Here is a tiny trained network, its code and every weight. The questions are about switching its units off for an input and a class, where a switched-off unit gives its printed mean instead of its output.

import numpy as np


def w(rows, s, z=0):
    codes = np.array(rows[::2]) - 128.0
    scale = np.full(codes.shape[1], s)
    scale[-1] = z or s
    return codes * scale


def f(y):
    return y / 2 * (1 + np.tanh(0.7978845608 * (y + 0.044715 * y**3)))


def log_softmax(a):
    a = a - a.max(-1, keepdims=True)
    return a - np.log(np.exp(a).sum(-1, keepdims=True))


def net(x, mask):
    res = np.array(x, float).reshape(1, 5) / 4 @ E
    y = f(res @ A[0][:, :-1].T + A[0][:, -1])
    res = res + np.where(mask, y, B[0][:, -1]) @ B[0][:, :-1]
    return log_softmax(res[-1] @ U[:, :-1].T + U[:, -1])


A, B = {}, {}
E = w([
[85,155,130,186,124,48,87,147,80],'x0',
[113,101,201,167,180,162,167,175,91],'x1',
[66,149,115,165,142,154,181,12,128],'x2',
[148,202,176,152,68,114,191,156,163],'x3',
[130,128,122,131,119,137,129,131,120],'x4',
],0.011)
A[0] = w([
[105,58,82,98,195,141,67,112,90,83],'N1',
[102,69,44,115,175,146,58,103,95,68],'N2',
[212,101,133,74,128,79,63,232,122,92],'N3',
[99,163,153,185,120,50,79,115,75,119],'N4',
[68,122,120,179,115,58,101,149,122,63],'N5',
[154,166,57,100,102,89,112,107,164,93],'N6',
[119,137,119,165,153,132,155,52,127,94],'N7',
[137,153,86,102,122,94,84,106,187,108],'N8',
[137,171,68,83,85,101,98,87,149,126],'N9',
[146,159,191,124,82,111,146,116,149,6],'N10',
[122,90,190,165,166,149,157,160,134,87],'N11',
[148,255,153,129,71,97,193,149,174,64],'N12',
[74,161,117,160,140,144,159,9,98,47],'N13',
[117,170,77,92,88,102,99,85,166,103],'N14',
[181,85,147,55,129,190,178,99,183,115],'N15',
[131,119,181,176,184,164,162,146,88,69],'N16',
],0.0094,0.0017)
B[0] = w([
[234,150,196,176,96,127,99,47,151,201],'N1',
[207,126,178,187,141,96,148,38,179,198],'N2',
[95,187,148,1,64,92,210,107,90,249],'N3',
[73,170,55,133,80,208,41,138,205,186],'N4',
[110,172,70,134,48,200,51,188,189,167],'N5',
[70,71,95,167,199,109,154,168,101,187],'N6',
[106,213,135,47,77,105,189,112,96,173],'N7',
[104,121,116,178,186,101,173,162,83,176],'N8',
[88,72,117,170,214,98,143,169,102,193],'N9',
[188,135,186,162,120,135,139,94,140,163],'N10',
[76,67,103,159,189,106,130,166,83,181],'N11',
[213,137,208,208,96,102,110,90,126,235],'N12',
[147,197,127,10,122,113,188,131,97,209],'N13',
[101,91,134,150,182,111,134,206,83,187],'N14',
[70,120,58,140,86,225,23,190,229,213],'N15',
[97,37,106,160,163,84,135,179,59,187],'N16',
],0.0074,0.011)
U = w([
[117,180,149,4,100,91,182,118,96,253],'0',
[223,130,210,223,119,103,119,80,165,192],'1',
[78,144,70,146,97,209,63,155,221,78],'2',
[77,55,124,183,195,80,150,169,63,90],'3',
],0.013,0.00069)

Each question gives the input, the list of numbers given to net, and the class t.
The units are the neurons (one row each of A and B). Each row of codes is followed by its name. A weight is (code - 128) times the scale printed after its matrix; where a second scale follows, it is the last column's (A, B and U).
mask holds one flag per neuron, in row order. A switched-off neuron (its flag False) gives its mean, the last column of its row in B, instead of its output. The means were averaged over made-up inputs and are rounded, as every weight is.
A unit's drop is (log p(t) with every unit on - log p(t) with that unit switched off) / (log p(t) with every unit on - log p(t) with every unit switched off).
The circuit of an input: a set's keep is (log p(t) with only the set's units on - log p(t) with every unit switched off) / (log p(t) with every unit on - log p(t) with every unit switched off). Starting from the 12 units with the biggest drops (on a tie, the unit counted first), units are removed one at a time, each time the one whose removal leaves the highest keep (on an exact tie, the one counted first), for as long as the keep stays at least 0.8.
circuit, biggest first: the units of the circuit, biggest drop first
top k neurons: the k neurons with the biggest drops, biggest first
drop when u is switched off: that unit's drop, to one decimal
input [0,-4,0,-4,1], class 1: top 2 neurons	[N2, N1]
input [6,5,5,-6,3], class 1: circuit, biggest first	[N1]
input [1,-6,-4,5,-3], class 3: circuit, biggest first	[N6, N9]
input [-5,-7,6,1,-6], class 3: top 4 neurons	[N9, N3, N14, N6]
input [7,-7,-5,3,8], class 2: top 4 neurons	[N4, N5, N16, N11]
input [5,-8,-7,4,-3], class 3: top 2 neurons	[N6, N9]
input [-5,8,5,7,5], class 3: top 3 neurons	[N16, N11, N1]
input [-2,-6,4,-6,-2], class 1: top 4 neurons	[N2, N1, N3, N16]
input [-3,-7,-8,-8,1], class 0: top 2 neurons	[N3, N12]
input [8,-8,-1,2,4], class 2: top 2 neurons	[N4, N5]
input [6,-3,-5,2,-6], class 2: top 3 neurons	[N4, N5, N13]
input [3,3,2,1,4], class 2: top 3 neurons	[N3, N4, N9]
input [-3,-1,-6,-6,-4], class 0: top 3 neurons	[N3, N12, N10]
input [6,-5,7,-3,2], class 0: circuit, biggest first	[N13]
input [-5,-7,-2,6,4], class 3: top 4 neurons	[N6, N9, N14, N1]
input [7,5,-7,3,-4], class 0: top 2 neurons	[N3, N15]
input [-8,0,6,6,0], class 2: top 2 neurons	[N15, N3]
input [-1,-6,-4,-5,0], class 3: drop when N12 is switched off	0.5
input [4,6,-1,-7,4], class 1: drop when N1 is switched off	0.6
input [0,-7,-2,-6,-6], class 3: drop when N10 is switched off	0.1
input [4,-5,3,4,-6], class 3: drop when N12 is switched off	0.0
input [-7,1,3,-2,8], class 2: circuit, biggest first	[N15]
